Here is a tiny trained network, its code and every weight. The questions are about switching its units off for an input and a class, where a switched-off unit gives its printed mean instead of its output.

import numpy as np


def w(rows, s, z=0):
    codes = np.array(rows[::2]) - 128.0
    scale = np.full(codes.shape[1], s)
    scale[-1] = z or s
    return codes * scale


def norm(h):
    return h / np.sqrt((h * h).mean(-1, keepdims=True) + 1e-5)


def f(y):
    return np.maximum(y, 0)


def log_softmax(a):
    a = a - a.max(-1, keepdims=True)
    return a - np.log(np.exp(a).sum(-1, keepdims=True))


def net(x, mask):
    res = np.array(x, float).reshape(1, 7) / 4 @ E
    u = 0
    for l in range(3):
        y = f(norm(res) @ A[l][:, :-1].T + A[l][:, -1])
        res = res + np.where(mask[u : u + 11], y, B[l][:, -1]) @ B[l][:, :-1]
        u += 11
    return log_softmax(norm(res)[-1] @ U[:, :-1].T + U[:, -1])


A, B = {}, {}
E = w([
[132,134,135,78,183,253,121,108,145,140],'x0',
[202,212,116,99,54,56,157,58,140,174],'x1',
[63,148,78,217,172,191,44,198,108,194],'x2',
[85,118,4,104,139,96,138,111,187,211],'x3',
[186,53,188,114,162,91,165,153,113,234],'x4',
[202,128,131,143,70,208,122,108,245,62],'x5',
[59,212,92,168,184,103,190,150,158,47],'x6',
],0.0055)
A[0] = w([
[223,4,120,106,137,160,136,79,138,96,85],'0.n1',
[181,64,187,77,77,148,78,98,129,86,61],'0.n2',
[77,81,142,165,167,136,95,164,157,163,13],'0.n3',
[165,164,161,99,93,64,126,168,70,80,31],'0.n4',
[120,105,125,107,111,79,196,107,157,116,126],'0.n5',
[115,158,117,99,96,95,207,113,188,108,3],'0.n6',
[103,119,112,122,177,209,151,118,100,68,58],'0.n7',
[122,160,140,78,131,74,117,116,103,254,87],'0.n8',
[128,152,90,137,164,171,95,87,133,123,82],'0.n9',
[143,173,104,102,126,85,223,112,230,86,53],'0.n10',
[172,167,140,155,165,100,184,114,107,87,120],'0.n11',
],0.0078,0.0038)
B[0] = w([
[165,160,86,109,63,153,119,196,145,124,246],'0.n1',
[182,84,109,107,101,95,99,204,197,124,241],'0.n2',
[136,71,120,254,175,136,89,241,103,178,179],'0.n3',
[131,129,169,162,156,5,129,200,108,122,193],'0.n4',
[117,202,100,175,162,166,68,76,131,177,212],'0.n5',
[143,83,135,174,136,31,163,117,234,229,196],'0.n6',
[50,181,169,81,202,158,183,232,226,134,202],'0.n7',
[99,60,96,3,218,111,126,65,99,120,227],'0.n8',
[108,158,164,112,96,89,79,110,122,91,171],'0.n9',
[142,186,153,203,200,104,103,45,220,184,254],'0.n10',
[164,153,125,188,150,84,86,158,144,126,203],'0.n11',
],0.0066,0.005)
A[1] = w([
[126,125,186,100,158,161,192,154,183,81,90],'1.n1',
[150,171,141,251,111,141,80,197,177,122,185],'1.n2',
[105,130,218,127,84,37,154,130,51,116,18],'1.n3',
[219,109,119,45,91,141,129,159,95,111,100],'1.n4',
[1,111,53,167,139,125,120,122,94,66,154],'1.n5',
[167,102,175,104,54,155,146,142,149,139,4],'1.n6',
[117,120,132,105,210,112,75,106,149,163,204],'1.n7',
[97,91,127,77,103,124,189,79,97,200,28],'1.n8',
[143,46,189,186,133,100,49,186,101,221,156],'1.n9',
[182,186,169,85,66,123,111,125,194,156,97],'1.n10',
[67,119,151,136,204,65,154,128,90,34,104],'1.n11',
],0.0072,0.0026)
B[1] = w([
[113,252,145,29,77,180,161,147,175,131,172],'1.n1',
[91,87,114,42,141,119,138,65,64,133,255],'1.n2',
[150,237,137,151,143,83,84,233,34,81,159],'1.n3',
[176,127,133,70,28,144,49,100,72,126,183],'1.n4',
[101,81,130,78,2,142,196,106,210,137,175],'1.n5',
[207,95,142,120,77,204,105,84,128,61,159],'1.n6',
[201,153,116,117,88,155,188,101,90,53,219],'1.n7',
[73,181,80,49,230,131,133,70,76,137,149],'1.n8',
[188,123,60,186,88,154,181,156,119,23,231],'1.n9',
[116,61,201,145,99,134,133,37,140,144,206],'1.n10',
[238,91,150,149,129,120,17,135,141,137,181],'1.n11',
],0.0059,0.0079)
A[2] = w([
[119,108,109,169,167,215,198,192,140,111,186],'2.n1',
[161,109,96,153,68,154,130,203,23,88,100],'2.n2',
[165,166,149,206,154,51,229,87,197,121,53],'2.n3',
[183,164,178,153,124,70,118,172,165,135,90],'2.n4',
[97,169,219,100,186,204,121,199,175,127,2],'2.n5',
[113,159,125,100,103,73,114,165,151,44,170],'2.n6',
[114,72,55,94,153,139,112,152,72,157,90],'2.n7',
[132,91,100,156,128,185,114,182,57,219,148],'2.n8',
[143,158,136,114,103,197,114,63,110,204,103],'2.n9',
[133,28,95,206,176,194,180,224,132,152,69],'2.n10',
[1,119,102,121,68,141,145,119,157,123,39],'2.n11',
],0.0079,0.0033)
B[2] = w([
[122,127,198,165,157,126,181,112,112,98,225],'2.n1',
[110,148,137,209,153,126,128,108,179,185,247],'2.n2',
[136,148,138,164,130,173,130,101,156,205,254],'2.n3',
[162,117,130,180,138,116,104,146,88,130,201],'2.n4',
[190,232,199,47,198,241,200,202,90,119,198],'2.n5',
[51,130,108,100,169,156,92,178,64,254,218],'2.n6',
[120,89,81,133,181,79,244,121,148,76,185],'2.n7',
[118,104,93,104,100,67,207,82,171,47,188],'2.n8',
[44,162,137,158,131,116,125,145,39,32,183],'2.n9',
[101,77,177,221,115,112,176,107,151,44,220],'2.n10',
[50,66,86,122,140,119,9,213,144,201,164],'2.n11',
],0.0071,0.006)
U = w([
[167,151,138,187,147,66,75,178,40,156,159],'0',
[145,189,134,161,148,82,122,38,220,215,138],'1',
[100,164,149,113,104,156,86,36,87,94,2],'2',
[36,102,72,121,117,134,56,147,147,170,141],'3',
[199,70,142,86,24,152,80,124,141,101,186],'4',
[98,52,115,223,149,128,204,150,122,53,114],'5',
[102,188,201,67,182,204,142,192,150,112,174],'6',
[136,111,48,7,175,71,181,81,80,117,107],'7',
],0.015,0.0038)

Each question gives the input, the list of numbers given to net, and the class t.
The units are the neurons (one row each of A and B). Each row of codes is followed by its name. A weight is (code - 128) times the scale printed after its matrix; where a second scale follows, it is the last column's (A, B and U).
mask holds one flag per neuron, layer by layer. A switched-off neuron (its flag False) gives its mean, the last column of its row in B, instead of its output. The means were averaged over made-up inputs and are rounded, as every weight is.
A unit's drop is (log p(t) with every unit on - log p(t) with that unit switched off) / (log p(t) with every unit on - log p(t) with every unit switched off).
The circuit of an input: a set's keep is (log p(t) with only the set's units on - log p(t) with every unit switched off) / (log p(t) with every unit on - log p(t) with every unit switched off). Starting from the 12 units with the biggest drops (on a tie, the unit counted first), units are removed one at a time, each time the one whose removal leaves the highest keep (on an exact tie, the one counted first), for as long as the keep stays at least 0.8.
circuit, biggest first: the units of the circuit, biggest drop first
k most important neurons: the k neurons with the biggest drops, biggest first
k most important neurons of layer l: the k neurons of layer l with the biggest drops, biggest first
drop of u: that unit's drop, to one decimal
input [4,2,-3,-2,0,-3,-3], class 4: circuit, biggest first => [0.n2]
input [-8,-4,-7,-7,-8,3,-5], class 0: circuit, biggest first => [0.n4; 2.n6]
input [-2,-7,2,6,-5,6,-8], class 5: circuit, biggest first => [0.n3; 2.n10]
input [-4,3,4,1,8,5,-1], class 4: 2 most important neurons of layer 1 => [1.n9; 1.n2]
input [0,-2,-4,-1,-5,5,5], class 1: 2 most important neurons => [0.n10; 0.n6]
input [-7,-7,4,-7,-8,-5,4], class 3: 2 most important neurons of layer 1 => [1.n5; 1.n2]
input [-8,-7,-1,-4,3,0,2], class 0: 4 most important neurons => [1.n3; 1.n11; 0.n4; 2.n6]
input [-8,-6,-2,4,6,-4,-3], class 5: 2 most important neurons of layer 1 => [1.n9; 1.n2]
input [-4,-7,5,-5,-8,1,6], class 6: circuit, biggest first => [0.n7; 2.n5]
input [2,6,-6,-4,4,-7,0], class 0: 3 most important neurons => [0.n4; 1.n3; 1.n2]
input [2,0,-2,0,0,-7,5], class 0: 3 most important neurons => [1.n2; 1.n11; 0.n11]
input [2,-8,-5,7,-2,1,8], class 6: 2 most important neurons => [0.n7; 2.n5]
input [-5,1,3,0,-4,2,4], class 3: 3 most important neurons => [2.n11; 1.n2; 1.n5]
input [-3,-2,-2,4,4,0,-4], class 7: circuit, biggest first => [0.n8]
input [-8,-6,-1,1,-5,-5,0], class 3: 2 most important neurons => [1.n5; 2.n6]
input [3,-5,4,-5,7,2,1], class 5: 3 most important neurons => [0.n3; 2.n10; 1.n9]
input [-1,8,6,7,7,3,1], class 7: drop of 0.n8 => 0.4
input [6,5,-6,-6,5,3,5], class 1: drop of 0.n10 => 0.1
input [-7,-4,7,4,-4,5,-7], class 5: drop of 2.n11 => 0.0
input [6,1,-6,-2,-8,-8,3], class 6: circuit, biggest first => [0.n7]
input [6,3,1,-6,8,-7,-6], class 7: drop of 0.n8 => 0.3
